Below are the code and all the weights of a small trained network. Each question names an input and a target symbol and asks about switching units off, where a switched-off unit gives its printed mean instead of its output.

import numpy as np


def w(rows, s, z=0):
    codes = np.array(rows[::2]) - 128.0
    scale = np.full(codes.shape[1], s)
    scale[-1] = z or s
    return codes * scale


def softmax(a):
    e = np.exp(a - a.max(-1, keepdims=True))
    return e / e.sum(-1, keepdims=True)


def log_softmax(a):
    a = a - a.max(-1, keepdims=True)
    return a - np.log(np.exp(a).sum(-1, keepdims=True))


def net(x, mask):
    ids = ['εξπστψ'.index(c) for c in x.split()]
    T = len(ids)
    res = E[ids] + P[:T]
    u = 0
    for l in range(2):
        r = res
        for j in range(3):
            rows = slice(4 * j, 4 * j + 4)
            q, k, v = (r @ M[l][rows].T for M in (Q, K, V))
            z = softmax(np.where(np.tri(T) > 0, q @ k.T / 4**0.5, -1e9)) @ v
            o = O[l][rows]
            res = res + np.where(mask[u + j], z, o[:, -1]) @ o[:, :-1]
        u += 3
    return log_softmax(res[-1] @ U[:, :-1].T + U[:, -1])


Q, K, V, O = {}, {}, {}, {}
E = w([
[34,86,250,105],'ε',
[29,195,168,197],'ξ',
[175,127,79,213],'π',
[156,160,101,7],'σ',
[138,59,101,102],'τ',
[196,206,89,85],'ψ',
],0.017)
P = w([
[234,5,1,44],'0',
[105,142,122,100],'1',
[126,138,142,110],'2',
[99,170,127,130],'3',
[114,161,117,133],'4',
[121,165,118,146],'5',
[129,163,110,147],'6',
[138,161,107,153],'7',
[145,162,109,150],'8',
[146,164,113,147],'9',
[162,159,108,159],'10',
],0.008)
Q[0] = w([
[96,69,88,114],'L0H1',
[119,127,188,110],'L0H1',
[196,123,143,118],'L0H1',
[149,215,134,77],'L0H1',
[55,81,24,56],'L0H2',
[109,137,227,6],'L0H2',
[187,135,126,49],'L0H2',
[143,147,249,239],'L0H2',
[144,248,143,135],'L0H3',
[157,54,95,114],'L0H3',
[174,153,192,175],'L0H3',
[129,239,149,99],'L0H3',
],0.011)
K[0] = w([
[186,112,140,116],'L0H1',
[193,156,68,158],'L0H1',
[55,69,8,104],'L0H1',
[158,186,150,222],'L0H1',
[100,108,46,76],'L0H2',
[114,139,227,8],'L0H2',
[204,88,170,2],'L0H2',
[144,149,212,211],'L0H2',
[145,194,148,60],'L0H3',
[152,111,138,226],'L0H3',
[112,125,159,50],'L0H3',
[114,215,120,28],'L0H3',
],0.0096)
V[0] = w([
[142,143,129,6],'L0H1',
[180,170,177,70],'L0H1',
[78,103,149,81],'L0H1',
[119,210,133,80],'L0H1',
[197,53,145,109],'L0H2',
[64,104,211,123],'L0H2',
[150,168,135,195],'L0H2',
[88,77,89,128],'L0H2',
[167,152,95,162],'L0H3',
[143,144,181,87],'L0H3',
[88,70,209,255],'L0H3',
[131,62,118,68],'L0H3',
],0.01)
O[0] = w([
[207,147,176,119,181],'L0H1',
[56,99,190,179,142],'L0H1',
[182,108,141,34,128],'L0H1',
[116,189,208,126,138],'L0H1',
[157,99,101,254,170],'L0H2',
[106,67,136,103,76],'L0H2',
[120,184,88,78,82],'L0H2',
[164,137,248,160,142],'L0H2',
[173,93,151,158,141],'L0H3',
[109,168,102,176,131],'L0H3',
[69,106,145,43,1],'L0H3',
[136,77,133,112,167],'L0H3',
],0.0077,0.013)
Q[1] = w([
[99,212,142,153],'L1H1',
[184,248,132,137],'L1H1',
[74,58,198,102],'L1H1',
[227,108,97,72],'L1H1',
[57,158,97,145],'L1H2',
[130,146,161,147],'L1H2',
[91,177,128,167],'L1H2',
[142,166,143,111],'L1H2',
[155,137,143,69],'L1H3',
[129,107,139,108],'L1H3',
[155,72,139,150],'L1H3',
[169,64,111,145],'L1H3',
],0.013)
K[1] = w([
[133,215,193,101],'L1H1',
[142,172,71,89],'L1H1',
[81,54,182,122],'L1H1',
[224,104,78,63],'L1H1',
[76,181,140,9],'L1H2',
[80,95,142,128],'L1H2',
[99,159,104,99],'L1H2',
[99,124,127,140],'L1H2',
[137,110,136,105],'L1H3',
[136,108,142,114],'L1H3',
[173,133,166,104],'L1H3',
[193,95,153,94],'L1H3',
],0.012)
V[1] = w([
[83,180,154,125],'L1H1',
[109,93,39,162],'L1H1',
[139,39,160,118],'L1H1',
[162,164,31,126],'L1H1',
[84,65,156,233],'L1H2',
[118,2,220,97],'L1H2',
[60,99,101,97],'L1H2',
[148,100,56,82],'L1H2',
[200,86,189,78],'L1H3',
[165,147,41,118],'L1H3',
[93,238,134,191],'L1H3',
[72,182,162,94],'L1H3',
],0.0093)
O[1] = w([
[150,205,204,48,63],'L1H1',
[141,77,204,214,149],'L1H1',
[86,193,119,227,122],'L1H1',
[82,33,194,105,186],'L1H1',
[159,28,113,126,199],'L1H2',
[177,74,44,116,95],'L1H2',
[173,59,107,165,2],'L1H2',
[144,132,135,207,122],'L1H2',
[208,116,105,56,181],'L1H3',
[115,239,38,110,172],'L1H3',
[19,139,195,121,135],'L1H3',
[145,121,246,253,1],'L1H3',
],0.0061,0.017)
U = w([
[73,119,54,161,36],'ε',
[197,61,209,91,131],'ξ',
[99,82,164,38,254],'π',
[187,146,165,143,252],'σ',
[237,254,127,166,43],'τ',
[145,125,112,14,19],'ψ',
],0.0082,0.0027)

Each question gives the input, a string of symbols that net reads in full, and the target symbol t.
The units are the heads (4 rows each of Q, K, V and O). Each row of codes is followed by its name. A weight is (code - 128) times the scale printed after its matrix; where a second scale follows, it is the last column's (O and U).
mask holds one flag per head, layer by layer. A switched-off head (its flag False) gives its mean, the last column of its rows in O, instead of its output. The means were averaged over made-up inputs and are rounded, as every weight is.
A unit's drop is (log p(t) with every unit on - log p(t) with that unit switched off) / (log p(t) with every unit on - log p(t) with every unit switched off).
The circuit of an input: a set's keep is (log p(t) with only the set's units on - log p(t) with every unit switched off) / (log p(t) with every unit on - log p(t) with every unit switched off). Starting from all 6 units, units are removed one at a time, each time the one whose removal leaves the highest keep (on an exact tie, the one counted first), for as long as the keep stays at least 0.8.
units of the circuit, in order: the units of the circuit, biggest drop first
most important unit: the unit with the biggest drop
which heads matter: for each layer, one digit per head in row order, 1 if its drop is at least 0.15 and else 0, layers parted by /
input σ ε τ ξ ψ τ π τ ξ ε, target ψ: units of the circuit, in order -> (L1H1, L1H2)
input τ τ ψ τ ψ τ ψ ψ τ ξ, target π: units of the circuit, in order -> (L0H2, L1H3)
input τ ψ σ ψ τ ξ τ τ ψ ψ σ, target π: which heads matter -> 100 / 101
input ψ σ σ σ τ ψ π π π ψ, target ε: units of the circuit, in order -> (L0H1)
input τ ψ π π τ, target ε: units of the circuit, in order -> (L1H1, L0H1)
input τ ψ σ π ψ τ π, target π: units of the circuit, in order -> (L1H1, L0H2, L1H3, L0H3)
input τ ε ε ψ τ τ π τ ψ π, target ψ: units of the circuit, in order -> (L1H1, L0H3)
input ψ τ τ π, target ψ: units of the circuit, in order -> (L1H1, L0H2)
input π τ π τ τ ψ σ ε τ, target ξ: units of the circuit, in order -> (L0H1, L1H1)
input π ε π, target ξ: units of the circuit, in order -> (L1H1, L0H1)
input σ τ ε τ σ τ σ, target τ: which heads matter -> 101 / 000
input τ σ ψ π ψ τ τ σ τ, target ε: which heads matter -> 011 / 100
input ψ ψ ξ ψ, target π: units of the circuit, in order -> (L1H1, L0H1, L1H3)
input ξ τ τ ε ξ ξ τ σ ε ψ σ, target ξ: which heads matter -> 001 / 101
input ψ τ π τ σ, target ε: which heads matter -> 101 / 001
input ε τ π, target ξ: which heads matter -> 010 / 101
input ψ σ σ σ ε, target τ: which heads matter -> 000 / 100
input ε τ ε π π σ ψ ψ τ, target τ: most important unit -> L0H3
input ψ ψ σ, target π: which heads matter -> 110 / 111
input σ ε ψ τ τ ξ σ ψ τ ξ τ, target ψ: which heads matter -> 101 / 001
